
459,387,-163,180,2,-555,-112,-379,-9,123,-4,-121,-471,220,104,-501,243,89,619,260,-368,-59,197,-225,-262,103,204,51,68,-377,-401,113,-379,544,166,504,133
480,28,30,-107,131,19,130,-478,-56,23,124,-126,-68,-99,252,-22,-48,54,322,94,-167,106,122,278,119,25,315,107,218,-488,-173,39,24,358,57,384,-91
-177,82,-175,-67,-1,71,-53,226,-229,-2,-217,-60,6,256,-76,-149,349,26,-36,53,118,50,51,-238,-228,-74,-281,-2,-258,271,-145,144,59,-103,-318,1,-33
464,120,-110,-113,62,-73,163,-422,-66,107,119,-174,-73,-33,195,73,75,176,397,70,-194,105,203,106,-13,126,225,98,185,-374,-253,89,-35,240,-24,271,-85
-49,184,-152,46,-50,-207,-251,144,-81,-116,-211,-47,-224,267,-75,-625,326,46,220,183,44,-78,20,-276,-218,-186,-260,-19,-320,139,-147,134,-162,238,-146,304,70
178,-13,-82,52,178,130,289,-536,-306,121,119,229,139,-156,310,-80,293,11,298,189,-69,267,217,138,83,58,149,171,316,-445,-135,358,45,7,-104,235,-133
-68,419,-110,383,68,-602,-388,107,123,61,-358,-127,-522,542,-241,-400,164,-261,133,224,-280,-181,-109,-410,-678,103,36,-126,-296,222,-292,-86,-315,414,145,191,199
-71,38,-38,-75,95,84,-68,141,35,-41,-198,-216,21,183,-123,206,-40,-82,-139,-30,37,9,-108,31,-250,15,-56,-72,-236,258,-44,-105,159,44,-156,-52,-94
-77,177,-206,132,-52,-229,-196,-54,41,-158,-122,133,-57,38,-52,-633,357,172,421,277,80,-34,55,-229,-221,-177,-341,-4,-281,113,-25,294,-204,200,-179,315,-30
-201,229,-138,396,230,-206,62,-192,-115,258,-211,144,-68,269,-68,185,257,-302,-2,164,-226,146,21,-223,-574,315,128,-30,71,94,-210,158,-30,-62,-18,-131,-9
542,45,-42,-284,12,14,68,-290,44,-49,108,-334,-87,-66,163,38,-101,238,343,-1,-110,15,109,241,110,-12,192,67,47,-319,-171,-60,13,383,-29,357,-102
295,244,-21,280,146,-408,-125,-460,235,5,-27,-15,-269,37,52,-225,-60,-90,426,253,-299,-39,-18,65,-284,108,281,-14,61,-279,-137,22,-225,525,236,383,10
-170,-104,13,-76,106,229,-114,79,168,-255,-162,-42,216,-58,-100,27,-111,-28,-103,44,223,17,-188,214,-79,-185,-191,-72,-302,265,205,-12,209,68,-201,39,-194
-279,-185,8,-144,151,445,62,128,-149,-134,-175,34,332,-13,-22,157,74,-104,-270,-8,287,153,-103,158,-14,-148,-212,-10,-195,248,135,84,354,-207,-342,-90,-210
-3,6,28,-266,3,109,-246,410,-78,-165,-282,-368,-159,351,-119,-165,1,-70,-225,-61,128,-99,-123,-24,-87,-213,-141,-69,-393,255,-122,-209,140,202,-182,147,12
331,-67,215,-179,252,179,30,-130,-12,29,-83,-390,-132,150,91,433,-393,-299,-251,-100,-160,45,-133,414,7,69,473,-9,78,-217,-152,-357,278,324,123,129,-69
-228,163,-54,147,174,-79,-109,205,-21,131,-345,-186,-110,427,-222,326,24,-321,-305,-15,-123,12,-143,-167,-562,206,51,-127,-215,372,-177,-146,114,-23,-72,-211,4
41,-43,-194,-43,90,221,291,-413,-57,-6,127,179,404,-327,160,180,215,265,340,115,94,249,169,149,8,50,-114,102,113,-101,75,374,116,-158,-291,36,-291
-114,213,-139,394,219,-196,114,-358,-122,230,-113,221,-1,117,28,93,281,-211,151,216,-220,181,76,-154,-461,280,133,20,153,-57,-168,255,-61,-33,-12,-36,-41
48,-66,51,-12,274,241,202,-266,6,89,-41,-87,199,-39,55,619,-186,-197,-163,-39,-72,185,-68,315,-152,201,269,-8,125,-49,-13,-71,301,-33,-52,-127,-210
40,94,27,-173,-12,-93,-387,374,332,-260,-291,-488,-191,285,-280,-24,-283,-17,-112,-61,59,-220,-264,53,-266,-154,-122,-179,-538,406,-1,-355,69,391,-56,126,-26
84,-285,229,-335,170,480,-57,51,49,-301,-99,-212,178,-86,69,92,-329,-123,-271,-72,239,39,-222,517,262,-293,47,-14,-183,-18,174,-199,382,207,-123,200,-194
43,-31,-95,132,222,172,336,-583,-244,133,114,328,276,-229,278,81,275,-20,246,199,-43,320,185,154,-5,122,123,149,317,-349,-34,406,100,-109,-133,102,-198
-197,-247,181,-298,206,532,-34,354,-202,-138,-284,-236,143,221,-42,274,-146,-316,-606,-155,253,84,-222,263,48,-179,-30,-42,-251,254,38,-231,477,-83,-243,-80,-130
-287,-197,111,-174,192,459,-32,305,-181,-115,-284,-120,196,188,-68,222,-45,-291,-516,-88,242,104,-204,175,-56,-142,-99,-47,-254,309,64,-116,414,-143,-262,-124,-143
225,11,-212,-12,61,78,276,-612,90,-36,214,170,344,-428,207,79,149,371,576,182,11,206,201,202,37,58,-43,110,167,-265,77,391,4,28,-194,181,-289
438,169,-198,59,-15,-234,78,-653,104,-62,218,131,-16,-299,236,-453,214,375,825,304,-116,69,241,76,45,-44,21,124,137,-464,-75,372,-260,394,-12,538,-115
543,143,50,-151,81,-174,-93,-210,210,-19,-12,-478,-286,135,37,128,-314,19,198,-22,-258,-97,-33,233,-92,69,364,-27,-18,-241,-222,-295,-16,551,161,327,-20
-321,40,-43,-97,100,155,-133,527,-244,42,-413,-270,-73,532,-219,182,146,-283,-495,-109,91,12,-131,-216,-372,0,-154,-100,-367,498,-180,-156,237,-158,-271,-218,14
-365,51,-222,266,82,16,20,-183,-45,-101,-102,443,294,-153,-10,-354,450,85,287,302,186,166,53,-162,-234,-85,-403,27,-146,181,151,505,-40,-167,-303,54,-170
494,399,-218,130,-41,-543,-57,-387,-55,155,36,-141,-459,203,118,-494,306,175,682,247,-363,-50,262,-269,-246,120,167,79,88,-383,-440,168,-400,499,104,502,127
-135,-315,5,-155,211,636,346,-328,-329,-100,81,332,551,-360,294,74,213,19,-22,94,312,360,80,360,315,-170,-120,159,154,-199,186,387,377,-287,-359,68,-320
-54,100,88,41,239,-23,-136,214,79,95,-346,-399,-195,457,-216,542,-282,-430,-454,-124,-181,-39,-244,58,-478,213,276,-154,-188,290,-179,-404,221,140,53,-189,-1
10,-391,234,-355,256,686,143,-69,-23,-233,-28,-113,411,-224,142,424,-340,-142,-365,-111,283,177,-186,653,326,-203,100,27,-39,-55,243,-137,542,-12,-196,33,-311
-137,-210,-107,-241,119,547,321,-103,-360,-3,6,120,465,-170,164,219,292,114,-69,-10,277,304,130,148,142,-72,-203,113,37,19,41,317,354,-389,-453,-80,-274
-272,185,-103,126,135,-87,-108,296,-116,156,-369,-191,-136,495,-234,229,145,-293,-309,-15,-83,18,-101,-279,-563,175,-33,-116,-245,416,-230,-95,100,-81,-140,-225,23
-433,109,-190,195,79,-7,-71,180,-240,26,-291,194,49,259,-120,-268,469,-128,-61,163,121,97,3,-338,-379,-41,-331,-25,-246,344,-72,278,8,-190,-300,-61,-25
172,-309,258,-465,125,503,-133,132,192,-412,-95,-375,165,-117,30,126,-488,-43,-276,-127,290,-40,-283,618,335,-371,31,-46,-306,30,226,-338,416,318,-113,250,-215
54,-244,192,-435,109,479,-105,286,-26,-271,-180,-383,94,90,-13,137,-292,-111,-395,-149,251,-6,-222,394,199,-295,-16,-40,-308,136,79,-305,406,166,-189,125,-145
217,-244,33,-414,65,473,141,-161,8,-240,95,-154,343,-300,160,157,-141,229,75,-42,243,128,2,452,329,-216,-66,72,-65,-118,144,38,319,71,-263,202,-292
192,154,-251,23,87,-20,320,-389,-266,260,82,22,91,-1,161,232,354,152,328,89,-164,237,292,-105,-189,267,85,112,237,-212,-268,309,3,-116,-191,13,-120
-198,-195,-101,4,191,417,274,-379,50,-116,66,316,626,-445,105,326,69,114,119,112,239,291,-1,320,13,-16,-174,44,36,49,318,358,289,-267,-323,-103,-388
380,179,-209,53,53,-196,172,-577,142,75,165,-18,53,-211,136,107,80,291,607,158,-203,101,193,82,-150,192,129,63,176,-281,-117,230,-124,218,-28,223,-164
451,-180,132,-270,128,296,119,-453,-32,-202,171,-58,111,-305,337,-163,-149,97,260,90,58,115,42,528,437,-225,203,135,147,-531,38,51,161,372,-21,503,-180
54,108,237,-96,89,-169,-561,541,76,-196,-473,-561,-604,683,-239,-351,-284,-459,-425,-27,-70,-297,-356,-9,-261,-236,132,-166,-514,245,-231,-575,42,620,160,314,220
100,47,-294,79,54,66,332,-611,-27,36,206,311,399,-415,202,27,352,383,609,228,25,267,270,55,-48,94,-152,134,191,-206,52,551,-28,-132,-275,106,-291
474,-70,99,-100,164,71,60,-611,409,-208,185,-101,141,-413,186,157,-420,140,391,107,-70,41,-66,599,158,-44,280,29,112,-390,160,-51,80,487,120,381,-255
5,-21,-52,-268,-16,157,-128,261,-22,-162,-180,-279,9,163,-82,-77,28,91,-69,-38,167,-37,-61,25,-51,-183,-210,-41,-346,232,-43,-71,143,102,-257,112,-87
-183,216,-219,58,-29,-165,-142,269,-317,71,-279,-35,-219,450,-96,-447,525,-32,49,136,20,4,105,-472,-352,-55,-275,-4,-272,247,-291,184,-109,-11,-255,103,99
375,246,-137,-29,36,-242,26,-218,-79,163,-18,-275,-274,213,69,14,118,69,302,53,-276,9,157,-90,-219,172,206,41,66,-200,-368,-2,-113,286,14,220,29
-2,-152,-166,99,152,303,381,-763,-70,-104,270,576,594,-659,339,-132,315,291,568,304,192,357,210,296,210,-78,-167,186,262,-360,260,662,84,-148,-273,218,-370
-9,75,75,125,287,-14,-15,-67,157,107,-216,-234,-52,221,-123,607,-296,-368,-276,-45,-202,41,-205,170,-433,270,326,-113,-33,151,-94,-278,197,133,85,-167,-87
-222,98,-23,90,196,45,-24,219,-341,201,-334,-115,-144,498,-89,164,212,-386,-381,-9,-86,98,-49,-200,-396,138,74,-43,-99,212,-286,-60,156,-105,-127,-148,49
28,-226,197,-78,218,322,-59,-241,227,-344,-32,65,254,-297,102,-65,-307,-111,-14,111,208,58,-236,552,188,-274,41,-5,-114,-105,317,-37,252,283,-26,288,-242
-295,242,-220,267,74,-215,-114,100,-30,82,-275,53,-68,299,-193,-77,310,-109,43,150,-51,15,-15,-352,-561,119,-191,-85,-239,359,-136,153,-79,-52,-163,-86,2
-437,160,-330,184,27,-20,39,117,-206,90,-226,214,189,174,-147,-65,561,63,75,152,115,151,104,-421,-468,72,-425,-16,-228,433,-70,401,1,-350,-406,-202,-100
111,107,-210,260,134,-80,261,-714,-32,77,164,398,232,-335,233,-126,333,175,606,318,-86,249,225,40,-112,124,6,131,263,-348,2,522,-113,20,-101,218,-199
266,447,-167,325,39,-628,-180,-262,-18,175,-126,-93,-536,369,-1,-471,270,-74,467,269,-398,-86,129,-355,-465,169,190,4,9,-208,-422,83,-397,488,178,385,181
-122,40,125,13,210,37,-212,264,163,-45,-352,-343,-120,373,-232,390,-308,-391,-443,-87,-67,-71,-307,120,-400,76,150,-162,-288,352,-52,-382,231,175,16,-121,-34
-67,271,-203,87,54,-212,-69,183,-227,226,-269,-208,-257,507,-140,32,316,-119,-45,28,-171,15,81,-393,-508,192,-24,-45,-157,232,-385,13,-56,-7,-143,-67,89
-58,-18,112,-82,123,107,-204,237,-202,-105,-276,-160,-205,353,-13,-307,56,-288,-250,54,70,-28,-129,11,-57,-212,9,-19,-236,55,-140,-130,128,222,-69,236,57
-227,90,-162,221,42,-96,-115,-147,46,-172,-122,306,110,-75,-16,-530,335,72,331,304,137,54,6,-125,-202,-170,-327,-1,-209,108,109,370,-113,80,-189,234,-101
125,-11,87,180,294,34,98,-481,106,9,-7,86,70,-115,133,210,-166,-230,78,146,-143,138,-83,330,-116,115,324,20,177,-256,25,22,112,224,116,151,-144
367,168,-229,201,30,-258,150,-801,106,-33,256,315,87,-395,271,-443,291,364,904,382,-132,135,273,67,0,16,18,150,234,-508,-22,500,-281,313,-14,493,-161
0,14,-231,-123,-58,104,52,-134,73,-171,17,48,275,-210,10,-140,227,389,379,121,187,80,97,10,-34,-134,-356,33,-198,113,103,305,19,-17,-341,134,-226
-234,2,125,10,221,107,-218,343,82,-53,-392,-294,-88,396,-241,322,-235,-420,-517,-82,14,-49,-317,79,-386,16,66,-159,-328,416,-30,-342,271,93,-43,-155,-34
-19,299,-155,95,-39,-357,-302,221,13,-22,-285,-212,-359,436,-192,-387,227,-28,130,124,-96,-132,-25,-354,-439,-29,-149,-85,-352,249,-259,-27,-189,279,-72,184,113
321,112,-102,23,103,-67,166,-455,-241,130,86,48,-82,-11,254,-187,270,56,379,179,-166,156,228,22,5,68,183,147,241,-436,-256,248,-69,192,-21,336,-39
-4,-19,84,25,283,157,76,-107,72,81,-160,-191,86,109,-46,625,-267,-301,-293,-59,-108,101,-171,256,-286,207,284,-71,6,89,-38,-204,290,39,3,-162,-149
147,-339,201,-283,256,564,171,-312,221,-251,78,-103,461,-414,143,543,-490,-30,-134,-71,198,157,-192,754,278,-123,170,12,21,-121,325,-122,475,107,-102,59,-381
82,-220,106,-204,132,352,-30,-185,342,-366,8,-77,353,-355,37,149,-364,101,56,22,243,34,-202,549,170,-233,-63,-30,-199,26,340,-51,281,214,-136,179,-314
90,39,-113,49,198,127,313,-392,-243,226,27,71,152,-31,174,349,192,-47,100,66,-128,262,161,71,-141,244,191,96,257,-212,-169,213,133,-127,-123,-33,-152

-56,-97,29,75,-262,-132,264,-230,60,28,-1,266,-34,-146,-225,53,56,-115,84,-28,3,-6,-116,49,-88,-34,-69,-114,27,-15,34,-138,-232 | 68
-193,180,-234,187,-182,-282,237,-320,215,25,139,14,32,-171,53,-95,32,-13,-92,-59,-72,-114,-61,176,-40,149,-197,-244,-78,77,-152,-334,-167 | 9
82,-165,150,32,201,252,-3,169,31,-60,173,-73,33,64,93,1,152,-24,110,-6,-56,46,48,-223,136,-1,31,110,-147,8,14,87,98 | 39
27,-228,148,-59,103,203,-114,198,-100,28,25,110,-92,102,-28,13,123,-57,159,-62,85,127,12,-138,93,-41,45,94,-2,-12,40,87,76 | 70
-206,-84,116,118,-155,21,15,-130,409,343,198,51,-101,-137,-9,4,131,-2,246,-114,107,70,-68,93,-115,195,16,-62,135,128,5,-303,-56 | 36
-169,36,36,129,-301,-119,121,-244,445,234,114,144,-36,-235,-243,-62,77,8,91,22,53,-37,-25,69,-144,163,-71,-49,198,16,4,-265,-182 | 35
3,-165,263,-122,-82,232,-236,218,175,182,-37,202,-118,19,-401,-62,78,35,138,116,165,123,118,-198,18,24,48,284,350,-115,108,132,27 | 4
-52,-63,182,-138,-190,108,-203,131,178,188,-91,247,-117,-18,-507,-78,14,54,41,159,159,96,118,-114,-2,36,-14,250,434,-137,67,87,-50 | 66
130,15,8,-32,80,61,127,89,-108,-278,35,-5,127,48,-148,-48,19,8,-175,172,-166,-47,103,-225,200,-87,-127,128,-99,-117,-54,194,-34 | 3
-173,-177,145,126,-375,-54,23,-211,397,372,8,381,-189,-238,-316,-25,143,-94,327,-109,245,51,-95,81,-275,110,50,-77,277,13,134,-292,-183 | 28
-67,-132,55,-4,25,122,-203,137,50,137,19,135,-144,42,-31,-95,116,-32,158,-91,168,87,31,-58,18,60,25,48,91,2,14,-46,75 | 38
-77,145,-262,56,81,-149,109,-66,-145,-184,81,-79,55,42,179,-97,3,-8,-200,-38,-121,-59,7,60,171,38,-200,-146,-219,39,-204,-96,-10 | 62
-229,109,-155,16,-200,-187,-80,-114,133,177,-17,146,-122,-65,-123,-130,3,12,-33,-54,118,21,-8,175,-28,145,-131,-98,193,31,-108,-233,-78 | 58
-227,-90,3,85,-82,-19,-47,-86,186,295,134,75,-157,-53,129,0,116,-43,220,-215,148,101,-104,169,-65,163,4,-145,52,159,-47,-310,-7 | 23
114,83,16,-142,22,60,-20,170,-110,-241,-65,48,93,80,-358,-104,-51,67,-264,282,-116,-25,181,-239,222,-80,-162,252,113,-200,-55,288,-28 | 11
-114,-50,87,-24,-390,-135,137,-202,163,165,-82,341,-89,-163,-469,34,-5,-49,54,66,83,45,-57,70,-121,1,-73,-6,300,-67,47,-117,-256 | 32
-131,76,29,-168,-14,104,-378,237,133,192,-28,41,-126,96,-249,-174,-17,133,-64,111,150,106,177,-48,127,141,-71,234,375,-58,-80,50,108 | 20
-122,-68,39,169,50,81,13,-45,305,170,258,-80,-35,-71,212,-53,180,-8,191,-143,33,14,-24,-2,-16,175,7,-80,-96,134,-34,-236,41 | 29
-25,-230,68,67,222,139,198,9,-184,-47,242,-120,3,98,422,182,149,-119,181,-230,-98,123,-160,22,149,-24,15,-154,-370,200,-72,-103,52 | 50
59,75,-188,-117,302,65,-173,288,-373,-301,-24,-96,28,242,124,-152,-11,29,-247,48,-76,11,143,-142,335,-52,-159,88,-162,-64,-178,212,166 | 26
-237,148,-132,172,-182,-194,131,-266,365,175,190,-16,-7,-174,36,-94,58,28,-5,-60,-7,-63,-42,170,-65,224,-134,-171,32,108,-126,-361,-121 | 52
-96,-147,46,-13,95,127,-135,128,-23,127,88,34,-124,83,131,-6,109,-35,155,-145,107,123,-24,12,75,63,20,-16,-12,85,-39,-78,94 | 64
-59,-163,49,227,192,122,228,-89,149,35,383,-198,48,-44,481,84,226,-78,231,-237,-108,24,-125,-5,49,111,21,-186,-392,225,-57,-247,53 | 31
78,167,-77,-194,101,45,-125,244,-186,-259,-66,-37,85,154,-286,-147,-95,117,-363,288,-116,-12,227,-203,310,-50,-203,264,121,-178,-137,300,41 | 30
6,-165,10,154,44,27,200,-84,-7,-62,147,61,7,-48,169,32,162,-125,161,-151,-39,-10,-92,-43,10,-13,-5,-143,-262,65,-1,-121,-42 | 17
-215,141,-92,123,-232,-177,102,-238,366,181,135,40,-13,-172,-113,-93,34,43,-21,5,6,-49,-8,134,-68,195,-136,-103,140,55,-97,-295,-141 | 16
-7,-162,222,-108,-4,230,-217,218,111,156,8,131,-106,52,-257,-44,87,26,137,61,140,126,91,-168,57,32,47,233,244,-62,69,105,58 | 8
-32,-395,365,109,-196,182,144,-101,287,295,129,277,-121,-158,-170,155,222,-146,470,-132,143,132,-149,-63,-189,5,163,-8,90,57,209,-155,-128 | 13
-180,78,-70,-21,-228,-200,188,-209,34,73,30,99,-30,-69,-142,51,-51,-7,-87,7,-37,40,-79,192,26,59,-164,-113,111,53,-122,-185,-188 | 51
-133,130,-124,116,-103,-175,272,-239,152,-14,182,-70,79,-113,60,0,18,8,-100,-8,-147,-58,-51,114,45,110,-171,-152,-97,86,-150,-223,-144 | 18
